Below is a small trained network, with its code and all its weights. Each question gives an input and a class and asks what happens when units are switched off, that is, made to give their printed mean instead of their output.

import numpy as np


def w(rows, s, z=0):
    codes = np.array(rows[::2]) - 128.0
    scale = np.full(codes.shape[1], s)
    scale[-1] = z or s
    return codes * scale


def norm(h):
    return h / np.sqrt((h * h).mean(-1, keepdims=True) + 1e-5)


def f(y):
    return np.maximum(y, 0)


def log_softmax(a):
    a = a - a.max(-1, keepdims=True)
    return a - np.log(np.exp(a).sum(-1, keepdims=True))


def net(x, mask):
    res = np.array(x, float).reshape(1, 8) / 4 @ E
    u = 0
    for l in range(2):
        y = f(norm(res) @ A[l][:, :-1].T + A[l][:, -1])
        res = res + np.where(mask[u : u + 14], y, B[l][:, -1]) @ B[l][:, :-1]
        u += 14
    return log_softmax(norm(res)[-1] @ U[:, :-1].T + U[:, -1])


A, B = {}, {}
E = w([
[133,132,133,131,131,128],'x0',
[229,106,87,90,127,81],'x1',
[118,118,115,121,120,127],'x2',
[129,132,136,127,130,127],'x3',
[128,129,133,125,127,125],'x4',
[149,135,130,2,180,242],'x5',
[128,126,125,130,130,129],'x6',
[157,49,193,185,47,222],'x7',
],0.0059)
A[0] = w([
[222,82,111,91,117,79,2],'L0N1',
[5,112,177,161,130,177,43],'L0N2',
[234,65,119,93,108,74,62],'L0N3',
[33,125,156,125,170,145,78],'L0N4',
[184,64,182,156,1,167,64],'L0N5',
[232,80,124,97,95,85,41],'L0N6',
[173,88,168,131,43,216,72],'L0N7',
[145,120,111,177,109,105,66],'L0N8',
[243,55,149,92,65,108,112],'L0N9',
[36,124,196,158,145,163,55],'L0N10',
[187,88,128,119,151,95,57],'L0N11',
[141,83,134,192,92,86,58],'L0N12',
[90,130,127,168,114,57,74],'L0N13',
[182,79,177,180,60,143,71],'L0N14',
],0.0066,0.0059)
B[0] = w([
[116,249,54,167,88,192,152],'L0N1',
[166,226,2,183,94,199,222],'L0N2',
[98,233,67,199,95,198,188],'L0N3',
[202,184,66,159,108,116,188],'L0N4',
[54,71,127,171,209,132,254],'L0N5',
[96,202,69,191,90,190,170],'L0N6',
[60,74,145,145,233,130,253],'L0N7',
[157,109,157,110,88,121,146],'L0N8',
[97,172,95,178,117,206,230],'L0N9',
[160,188,38,172,126,163,205],'L0N10',
[110,189,99,123,102,146,143],'L0N11',
[187,98,157,122,87,108,174],'L0N12',
[208,114,151,87,90,111,180],'L0N13',
[65,79,160,156,186,125,214],'L0N14',
],0.0064,0.0038)
A[1] = w([
[146,188,83,52,149,53,24],'L1N1',
[80,113,125,67,189,235,170],'L1N2',
[68,123,134,186,115,189,113],'L1N3',
[121,116,125,107,114,122,71],'L1N4',
[71,140,130,74,200,28,2],'L1N5',
[183,103,118,188,147,137,161],'L1N6',
[59,190,166,131,69,157,23],'L1N7',
[104,76,175,173,94,2,32],'L1N8',
[131,98,188,36,160,183,68],'L1N9',
[158,124,168,130,143,124,50],'L1N10',
[149,130,144,11,110,182,68],'L1N11',
[104,157,124,91,136,233,97],'L1N12',
[49,105,139,242,31,80,179],'L1N13',
[149,249,74,86,155,29,90],'L1N14',
],0.006,0.0025)
B[1] = w([
[89,93,143,173,122,206,183],'L1N1',
[158,106,150,129,78,23,254],'L1N2',
[115,162,109,72,170,103,219],'L1N3',
[130,132,135,135,140,126,128],'L1N4',
[85,13,138,172,169,187,157],'L1N5',
[96,140,111,53,174,115,174],'L1N6',
[150,167,54,170,134,128,141],'L1N7',
[201,127,144,48,90,109,161],'L1N8',
[192,121,121,131,73,44,164],'L1N9',
[119,131,122,123,140,117,128],'L1N10',
[170,143,146,180,62,54,167],'L1N11',
[167,141,138,122,80,63,219],'L1N12',
[188,158,131,2,123,116,228],'L1N13',
[61,72,179,181,157,218,233],'L1N14',
],0.0068,0.0059)
U = w([
[56,21,164,152,211,164,250],'0',
[147,250,54,156,109,174,50],'1',
[227,110,178,63,88,37,71],'2',
],0.012,0.0011)

Each question gives the input, the list of numbers given to net, and the class t.
The units are the neurons (one row each of A and B). Each row of codes is followed by its name. A weight is (code - 128) times the scale printed after its matrix; where a second scale follows, it is the last column's (A, B and U).
mask holds one flag per neuron, layer by layer. A switched-off neuron (its flag False) gives its mean, the last column of its row in B, instead of its output. The means were averaged over made-up inputs and are rounded, as every weight is.
A unit's drop is (log p(t) with every unit on - log p(t) with that unit switched off) / (log p(t) with every unit on - log p(t) with every unit switched off).
The circuit of an input: a set's keep is (log p(t) with only the set's units on - log p(t) with every unit switched off) / (log p(t) with every unit on - log p(t) with every unit switched off). Starting from the 12 units with the biggest drops (on a tie, the unit counted first), units are removed one at a time, each time the one whose removal leaves the highest keep (on an exact tie, the one counted first), for as long as the keep stays at least 0.8.
circuit, biggest first: the units of the circuit, biggest drop first
most important unit: the unit with the biggest drop
k most important neurons: the k neurons with the biggest drops, biggest first
top k neurons in layer l: the k neurons of layer l with the biggest drops, biggest first
drop of u: that unit's drop, to one decimal
input [2,-7,7,1,3,3,-4,-7], class 0: most important unit	L1N14
input [-8,7,-8,-6,8,6,-3,-8], class 0: circuit, biggest first	(L1N14 L0N2 L1N5)
input [-6,4,-6,6,6,8,4,-6], class 2: 2 most important neurons	(L1N11 L1N9)
input [-1,7,5,0,-4,0,-2,8], class 0: top 2 neurons in layer 0	(L0N5 L0N7)
input [8,-5,-4,1,-3,-6,0,-3], class 2: circuit, biggest first	(L1N13 L0N13)
input [3,6,-4,-1,6,-3,2,5], class 1: 3 most important neurons	(L0N3 L0N6 L0N9)
input [-3,-7,0,-4,-1,4,8,6], class 1: 2 most important neurons	(L0N2 L0N10)
input [-1,0,-7,2,1,-4,2,3], class 2: 4 most important neurons	(L1N13 L1N8 L1N14 L0N12)
input [-2,4,-5,7,6,-4,1,-2], class 1: 2 most important neurons	(L1N2 L0N3)
input [-7,1,-8,5,-3,6,3,-7], class 0: top 4 neurons in layer 1	(L1N14 L1N5 L1N1 L1N13)
input [-5,7,-8,-6,-2,4,7,6], class 1: 2 most important neurons	(L0N9 L0N3)
input [-7,-2,-7,7,-3,-7,-1,-5], class 2: 2 most important neurons	(L1N8 L1N13)
input [-3,-7,-8,7,5,-8,-1,-5], class 2: 3 most important neurons	(L1N13 L1N8 L0N13)
input [-1,0,-6,-7,-8,-2,8,2], class 0: 4 most important neurons	(L0N5 L0N14 L1N12 L1N2)
input [-3,7,-4,8,3,-2,8,6], class 1: top neuron in layer 1	(L1N14)
input [-2,4,4,-2,-2,-3,-3,-7], class 0: drop of L1N7	0.0
input [0,-3,-5,3,5,-8,8,-5], class 2: drop of L1N8	0.1
input [6,6,-4,-4,5,-5,-8,-5], class 1: drop of L0N6	0.2
input [1,-6,0,5,0,-3,-2,-7], class 0: drop of L1N14	0.2
